Below is a small trained network, with its code and all its weights. Each question gives an input and a target symbol and asks what happens when units are switched off, that is, made to give their printed mean instead of their output.

import numpy as np


def w(rows, s, z=0):
    codes = np.array(rows[::2]) - 128.0
    scale = np.full(codes.shape[1], s)
    scale[-1] = z or s
    return codes * scale


def f(y):
    return np.maximum(y, 0)


def softmax(a):
    e = np.exp(a - a.max(-1, keepdims=True))
    return e / e.sum(-1, keepdims=True)


def log_softmax(a):
    a = a - a.max(-1, keepdims=True)
    return a - np.log(np.exp(a).sum(-1, keepdims=True))


def net(x, mask):
    ids = ['αγεζλμπσψ'.index(c) for c in x.split()]
    T = len(ids)
    res = E[ids] + P[:T]
    u = 0
    for l in range(2):
        q, k, v = (res @ M[l].T for M in (Q, K, V))
        z = softmax(np.where(np.tri(T) > 0, q @ k.T / 3**0.5, -1e9)) @ v
        res = res + np.where(mask[u], z, O[l][:, -1]) @ O[l][:, :-1]
        u += 1
        y = f(res @ A[l][:, :-1].T + A[l][:, -1])
        res = res + np.where(mask[u : u + 12], y, B[l][:, -1]) @ B[l][:, :-1]
        u += 12
    return log_softmax(res[-1] @ U[:, :-1].T + U[:, -1])


Q, K, V, O, A, B = {}, {}, {}, {}, {}, {}
E = w([
[74,136,205],'α',
[51,105,123],'γ',
[64,5,66],'ε',
[166,134,81],'ζ',
[187,112,54],'λ',
[58,141,152],'μ',
[66,144,173],'π',
[25,96,71],'σ',
[188,56,217],'ψ',
],0.018)
P = w([
[77,7,154],'0',
[98,34,171],'1',
[122,62,133],'2',
[143,99,119],'3',
[159,132,117],'4',
[186,181,118],'5',
[202,211,120],'6',
[196,251,122],'7',
[194,253,90],'8',
],0.0074)
Q[0] = w([
[91,173,91],'0.h0',
[3,160,128],'0.h0',
[150,181,128],'0.h0',
],0.013)
K[0] = w([
[3,226,128],'0.h0',
[7,149,109],'0.h0',
[171,165,92],'0.h0',
],0.0076)
V[0] = w([
[77,2,108],'0.h0',
[107,69,35],'0.h0',
[124,202,92],'0.h0',
],0.0069)
O[0] = w([
[73,180,114,254],'0.h0',
[127,102,2,195],'0.h0',
[109,172,94,82],'0.h0',
],0.0073,0.0076)
A[0] = w([
[81,82,212,123],'0.n0',
[151,120,146,100],'0.n1',
[156,10,125,233],'0.n2',
[187,142,91,212],'0.n3',
[106,124,136,243],'0.n4',
[145,169,111,24],'0.n5',
[206,151,78,251],'0.n6',
[137,114,86,172],'0.n7',
[191,177,150,170],'0.n8',
[158,185,138,68],'0.n9',
[97,152,67,107],'0.n10',
[163,82,149,112],'0.n11',
],0.013,0.0026)
B[0] = w([
[70,196,57,203],'0.n0',
[191,125,215,141],'0.n1',
[73,200,202,217],'0.n2',
[16,124,86,174],'0.n3',
[156,241,98,188],'0.n4',
[149,82,178,138],'0.n5',
[40,145,134,190],'0.n6',
[187,248,104,201],'0.n7',
[181,168,162,157],'0.n8',
[152,75,197,141],'0.n9',
[253,132,133,254],'0.n10',
[87,5,153,155],'0.n11',
],0.0057,0.0085)
Q[1] = w([
[33,199,68],'1.h0',
[80,252,73],'1.h0',
[199,111,164],'1.h0',
],0.012)
K[1] = w([
[49,105,94],'1.h0',
[108,33,250],'1.h0',
[120,97,4],'1.h0',
],0.011)
V[1] = w([
[106,254,69],'1.h0',
[115,223,83],'1.h0',
[230,153,165],'1.h0',
],0.0092)
O[1] = w([
[98,180,217,242],'1.h0',
[1,254,191,208],'1.h0',
[72,91,87,2],'1.h0',
],0.0064,0.0086)
A[1] = w([
[126,99,236,118],'1.n0',
[161,195,222,253],'1.n1',
[175,210,157,93],'1.n2',
[107,111,149,152],'1.n3',
[165,104,68,173],'1.n4',
[50,111,131,126],'1.n5',
[81,99,172,66],'1.n6',
[77,142,190,216],'1.n7',
[130,129,130,70],'1.n8',
[36,95,40,122],'1.n9',
[253,139,78,139],'1.n10',
[103,66,139,52],'1.n11',
],0.011,0.0027)
B[1] = w([
[175,41,3,172],'1.n0',
[79,160,111,254],'1.n1',
[130,95,23,210],'1.n2',
[185,120,60,140],'1.n3',
[113,76,223,156],'1.n4',
[113,149,161,161],'1.n5',
[200,94,88,152],'1.n6',
[128,142,109,224],'1.n7',
[153,118,148,128],'1.n8',
[139,59,81,151],'1.n9',
[125,193,219,162],'1.n10',
[117,167,205,129],'1.n11',
],0.0058,0.021)
U = w([
[89,146,179,232],'α',
[220,184,48,94],'γ',
[125,106,133,2],'ε',
[93,84,149,46],'ζ',
[132,102,129,44],'λ',
[156,127,132,22],'μ',
[145,107,142,93],'π',
[254,157,121,132],'σ',
[117,28,63,229],'ψ',
],0.0088,0.005)

Each question gives the input, a string of symbols that net reads in full, and the target symbol t.
The units are the heads (3 rows each of Q, K, V and O) and the neurons (one row each of A and B). Each row of codes is followed by its name. A weight is (code - 128) times the scale printed after its matrix; where a second scale follows, it is the last column's (O, A, B and U).
mask holds one flag per unit, layer by layer, with each layer's heads first. A switched-off unit (its flag False) gives its mean, the last column of its rows in O or B, instead of its output. The means were averaged over made-up inputs and are rounded, as every weight is.
A unit's drop is (log p(t) with every unit on - log p(t) with that unit switched off) / (log p(t) with every unit on - log p(t) with every unit switched off).
The circuit of an input: a set's keep is (log p(t) with only the set's units on - log p(t) with every unit switched off) / (log p(t) with every unit on - log p(t) with every unit switched off). Starting from the 12 units with the biggest drops (on a tie, the unit counted first), units are removed one at a time, each time the one whose removal leaves the highest keep (on an exact tie, the one counted first), for as long as the keep stays at least 0.8.
circuit, biggest first: the units of the circuit, biggest drop first
unit that matters most: the unit with the biggest drop
k most important neurons: the k neurons with the biggest drops, biggest first
top k neurons in layer l: the k neurons of layer l with the biggest drops, biggest first
input α λ α μ λ α σ ζ, target α: top 4 neurons in layer 0 : [0.n0, 0.n3, 0.n6, 0.n4]
input ζ λ ψ ζ μ, target ψ: circuit, biggest first : [1.h0]
input π ψ σ λ ε σ λ α, target σ: circuit, biggest first : [1.h0, 0.n11, 1.n1, 1.n10]
input ε α π π γ α λ α, target γ: 3 most important neurons : [1.n0, 1.n2, 1.n4]
input μ σ σ γ μ ψ ζ γ, target ψ: circuit, biggest first : [1.h0, 0.h0]
input π α λ ζ ζ μ ζ α, target γ: circuit, biggest first : [1.n0, 1.n2, 1.n4]
input σ ε σ, target γ: circuit, biggest first : [0.n10, 0.h0, 0.n7]
input σ λ ζ π γ ψ, target ψ: circuit, biggest first : [1.n0, 0.n11, 0.h0]
input ε ψ ζ λ π λ σ α ζ, target σ: circuit, biggest first : [1.h0, 0.n11, 1.n10, 1.n2]
input σ ψ σ σ σ, target σ: top 4 neurons in layer 0 : [0.n10, 0.n11, 0.n7, 0.n0]
input ζ σ π π λ ζ α λ, target α: circuit, biggest first : [0.n6, 0.n3, 1.n0]
input α σ λ ε π ψ ζ, target ψ: 2 most important neurons : [0.n3, 0.n6]
input σ α σ ζ ζ π ψ σ, target ψ: circuit, biggest first : [1.h0, 0.h0, 0.n1]
input μ γ σ ε π λ ψ λ π, target ψ: circuit, biggest first : [1.h0, 0.h0, 0.n11]
input ε ψ ψ π ε σ α ζ, target σ: top 3 neurons in layer 0 : [0.n11, 0.n8, 0.n7]
input ζ σ γ μ α ψ λ, target ψ: 3 most important neurons : [0.n3, 0.n6, 1.n9]
input α α ψ σ μ σ α γ λ, target σ: top 4 neurons in layer 1 : [1.n10, 1.n1, 1.n2, 1.n0]
input σ λ λ λ α α ε, target α: 2 most important neurons : [1.n0, 0.n2]
input ε σ α ψ γ, target ψ: 2 most important neurons : [1.n9, 0.n1]
input α σ γ ζ, target α: unit that matters most : 0.n0
input ψ ε γ α μ σ λ ε, target σ: top 3 neurons in layer 0 : [0.n11, 0.n10, 0.n7]
input π σ ψ μ λ π σ σ π, target σ: top neuron in layer 0 : [0.n11]
input γ σ σ, target γ: top 4 neurons in layer 0 : [0.n10, 0.n7, 0.n6, 0.n3]
